Below are the code and all the weights of a small trained network. Each question names an input and a class and asks about switching units off, where a switched-off unit gives its printed mean instead of its output.

import numpy as np


def w(rows, s, z=0):
    codes = np.array(rows[::2]) - 128.0
    scale = np.full(codes.shape[1], s)
    scale[-1] = z or s
    return codes * scale


def f(y):
    return y / 2 * (1 + np.tanh(0.7978845608 * (y + 0.044715 * y**3)))


def log_softmax(a):
    a = a - a.max(-1, keepdims=True)
    return a - np.log(np.exp(a).sum(-1, keepdims=True))


def net(x, mask):
    res = np.array(x, float).reshape(1, 5) / 4 @ E
    y = f(res @ A[0][:, :-1].T + A[0][:, -1])
    res = res + np.where(mask, y, B[0][:, -1]) @ B[0][:, :-1]
    return log_softmax(res[-1] @ U[:, :-1].T + U[:, -1])


A, B = {}, {}
E = w([
[3,150,202],'x0',
[166,225,138],'x1',
[166,53,217],'x2',
[174,136,131],'x3',
[67,206,44],'x4',
],0.0051)
A[0] = w([
[108,87,97,124],'neuron 1',
[93,159,119,164],'neuron 2',
[140,147,155,39],'neuron 3',
[125,110,101,172],'neuron 4',
[133,124,139,56],'neuron 5',
[213,174,89,227],'neuron 6',
[108,165,121,63],'neuron 7',
[94,143,118,179],'neuron 8',
[84,103,122,26],'neuron 9',
[124,117,121,178],'neuron 10',
[135,114,139,140],'neuron 11',
[164,154,107,46],'neuron 12',
[202,146,70,121],'neuron 13',
[121,113,113,216],'neuron 14',
[107,120,108,211],'neuron 15',
[84,127,107,198],'neuron 16',
[132,105,112,194],'neuron 17',
[107,134,120,111],'neuron 18',
[180,158,84,93],'neuron 19',
[146,128,104,59],'neuron 20',
[159,110,173,25],'neuron 21',
[136,130,99,67],'neuron 22',
[144,133,105,202],'neuron 23',
[33,251,127,115],'neuron 24',
[114,70,32,57],'neuron 25',
[79,102,126,2],'neuron 26',
[117,127,120,70],'neuron 27',
[76,168,119,135],'neuron 28',
[178,167,209,67],'neuron 29',
[107,36,73,12],'neuron 30',
],0.017,0.0035)
B[0] = w([
[166,171,162,139],'neuron 1',
[167,107,122,166],'neuron 2',
[104,118,150,120],'neuron 3',
[158,141,143,143],'neuron 4',
[105,130,139,118],'neuron 5',
[91,231,77,232],'neuron 6',
[113,81,143,141],'neuron 7',
[168,124,116,161],'neuron 8',
[108,173,112,132],'neuron 9',
[154,144,138,140],'neuron 10',
[143,150,154,134],'neuron 11',
[69,146,95,141],'neuron 12',
[141,212,99,202],'neuron 13',
[175,155,146,152],'neuron 14',
[179,153,137,157],'neuron 15',
[178,157,120,169],'neuron 16',
[179,151,156,146],'neuron 17',
[132,121,118,133],'neuron 18',
[97,177,81,176],'neuron 19',
[96,124,106,127],'neuron 20',
[124,148,202,141],'neuron 21',
[107,119,117,128],'neuron 22',
[154,150,122,157],'neuron 23',
[254,6,120,254],'neuron 24',
[81,74,178,160],'neuron 25',
[99,182,107,134],'neuron 26',
[107,114,115,120],'neuron 27',
[174,97,105,177],'neuron 28',
[80,178,236,160],'neuron 29',
[204,184,219,146],'neuron 30',
],0.029,0.0086)
U = w([
[104,115,108,30],'0',
[91,123,190,153],'1',
[1,67,141,22],'2',
[122,150,209,167],'3',
[137,217,89,203],'4',
[77,119,70,3],'5',
[178,112,131,213],'6',
],0.0095,0.0038)

Each question gives the input, the list of numbers given to net, and the class t.
The units are the neurons (one row each of A and B). Each row of codes is followed by its name. A weight is (code - 128) times the scale printed after its matrix; where a second scale follows, it is the last column's (A, B and U).
mask holds one flag per neuron, in row order. A switched-off neuron (its flag False) gives its mean, the last column of its row in B, instead of its output. The means were averaged over made-up inputs and are rounded, as every weight is.
A unit's drop is (log p(t) with every unit on - log p(t) with that unit switched off) / (log p(t) with every unit on - log p(t) with every unit switched off).
The circuit of an input: a set's keep is (log p(t) with only the set's units on - log p(t) with every unit switched off) / (log p(t) with every unit on - log p(t) with every unit switched off). Starting from the 12 units with the biggest drops (on a tie, the unit counted first), units are removed one at a time, each time the one whose removal leaves the highest keep (on an exact tie, the one counted first), for as long as the keep stays at least 0.8.
circuit, biggest first: the units of the circuit, biggest drop first
k most important neurons: the k neurons with the biggest drops, biggest first
drop when u is switched off: that unit's drop, to one decimal
input [-7,1,8,4,-5], class 4: 4 most important neurons -> neuron 6; neuron 13; neuron 24; neuron 25
input [-7,-6,-3,-1,-5], class 4: circuit, biggest first -> neuron 24
input [4,-6,-1,-3,-3], class 3: 2 most important neurons -> neuron 6; neuron 24
input [-1,-7,0,-7,3], class 3: circuit, biggest first -> neuron 24; neuron 30; neuron 6
input [-8,2,6,-7,-8], class 3: 2 most important neurons -> neuron 29; neuron 21
input [-8,-2,4,-7,-4], class 4: 3 most important neurons -> neuron 24; neuron 13; neuron 29
input [-3,-8,4,-4,1], class 3: 2 most important neurons -> neuron 24; neuron 30
input [-6,-2,2,-4,0], class 4: drop when neuron 24 is switched off -> 0.7
input [-2,-4,1,3,-4], class 3: 2 most important neurons -> neuron 24; neuron 6
input [2,7,1,6,8], class 6: drop when neuron 24 is switched off -> 1.2
input [-2,2,2,-2,-2], class 3: drop when neuron 6 is switched off -> 0.4
input [-7,-1,2,3,-2], class 4: drop when neuron 17 is switched off -> 0.0
